Below are the code and all the weights of a small trained network. Each question names an input and a class and asks about switching units off, where a switched-off unit gives its printed mean instead of its output.

import numpy as np


def w(rows, s, z=0):
    codes = np.array(rows[::2]) - 128.0
    scale = np.full(codes.shape[1], s)
    scale[-1] = z or s
    return codes * scale


def f(y):
    return y / 2 * (1 + np.tanh(0.7978845608 * (y + 0.044715 * y**3)))


def log_softmax(a):
    a = a - a.max(-1, keepdims=True)
    return a - np.log(np.exp(a).sum(-1, keepdims=True))


def net(x, mask):
    res = np.array(x, float).reshape(1, 4) / 4 @ E
    y = f(res @ A[0][:, :-1].T + A[0][:, -1])
    res = res + np.where(mask, y, B[0][:, -1]) @ B[0][:, :-1]
    return log_softmax(res[-1] @ U[:, :-1].T + U[:, -1])


A, B = {}, {}
E = w([
[111,209,3,119,187,42,214,59,169,191],'x0',
[92,120,40,186,163,214,155,119,77,157],'x1',
[94,124,57,236,144,90,85,155,60,123],'x2',
[149,109,95,128,78,194,237,34,177,127],'x3',
],0.0078)
A[0] = w([
[133,118,249,88,104,126,120,135,160,118,176],'n0',
[119,124,131,178,122,127,53,161,89,120,254],'n1',
[122,133,103,127,138,162,159,130,148,132,187],'n2',
[129,123,109,101,118,147,129,106,98,149,84],'n3',
[132,136,66,121,141,68,137,132,129,134,202],'n4',
[129,122,134,116,131,89,118,129,115,128,182],'n5',
[126,134,109,137,114,188,154,131,159,128,236],'n6',
[121,141,82,117,136,76,142,133,140,129,150],'n7',
[134,127,111,119,124,128,136,121,120,132,192],'n8',
[131,125,112,112,123,188,171,105,120,128,133],'n9',
],0.018,0.002)
B[0] = w([
[169,156,197,62,30,69,97,119,124,107,250],'n0',
[125,113,127,157,167,177,150,255,142,135,227],'n1',
[123,111,135,96,171,149,111,63,111,113,173],'n2',
[157,97,105,119,127,125,139,106,169,103,142],'n3',
[113,138,128,214,133,98,137,82,158,124,209],'n4',
[135,115,161,144,67,132,131,110,124,120,154],'n5',
[126,142,88,38,180,165,173,131,145,153,180],'n6',
[111,130,130,182,130,95,108,67,104,137,194],'n7',
[108,107,78,140,113,134,154,110,92,147,143],'n8',
[132,104,86,69,155,184,109,101,91,123,188],'n9',
],0.017,0.016)
U = w([
[47,199,91,241,160,64,107,45,148,146,102],'0',
[165,201,187,52,11,105,51,145,130,73,255],'1',
[104,109,48,27,192,221,134,52,92,117,121],'2',
[97,102,122,172,158,203,98,255,127,111,42],'3',
],0.0065,0.0012)

Each question gives the input, the list of numbers given to net, and the class t.
The units are the neurons (one row each of A and B). Each row of codes is followed by its name. A weight is (code - 128) times the scale printed after its matrix; where a second scale follows, it is the last column's (A, B and U).
mask holds one flag per neuron, in row order. A switched-off neuron (its flag False) gives its mean, the last column of its row in B, instead of its output. The means were averaged over made-up inputs and are rounded, as every weight is.
A unit's drop is (log p(t) with every unit on - log p(t) with that unit switched off) / (log p(t) with every unit on - log p(t) with every unit switched off).
The circuit of an input: a set's keep is (log p(t) with only the set's units on - log p(t) with every unit switched off) / (log p(t) with every unit on - log p(t) with every unit switched off). Starting from all 10 units, units are removed one at a time, each time the one whose removal leaves the highest keep (on an exact tie, the one counted first), for as long as the keep stays at least 0.8.
circuit, biggest first: the units of the circuit, biggest drop first
k most important neurons: the k neurons with the biggest drops, biggest first
drop when u is switched off: that unit's drop, to one decimal
input [5,-6,-7,7], class 2: circuit, biggest first => (n9)
input [3,6,-6,-7], class 0: circuit, biggest first => (n0, n1, n9)
input [-7,0,6,8], class 2: 3 most important neurons => (n6, n9, n4)
input [-3,7,-3,-2], class 2: circuit, biggest first => (n6, n0)
input [-2,1,-4,3], class 2: 3 most important neurons => (n9, n6, n5)
input [-1,-4,4,-1], class 3: 2 most important neurons => (n0, n1)
input [-2,-5,5,-1], class 3: 2 most important neurons => (n1, n0)
input [0,-2,3,4], class 2: drop when n4 is switched off => 0.6
input [-1,-1,2,-8], class 3: drop when n1 is switched off => 0.2
input [7,4,-4,-2], class 0: drop when n4 is switched off => 0.3
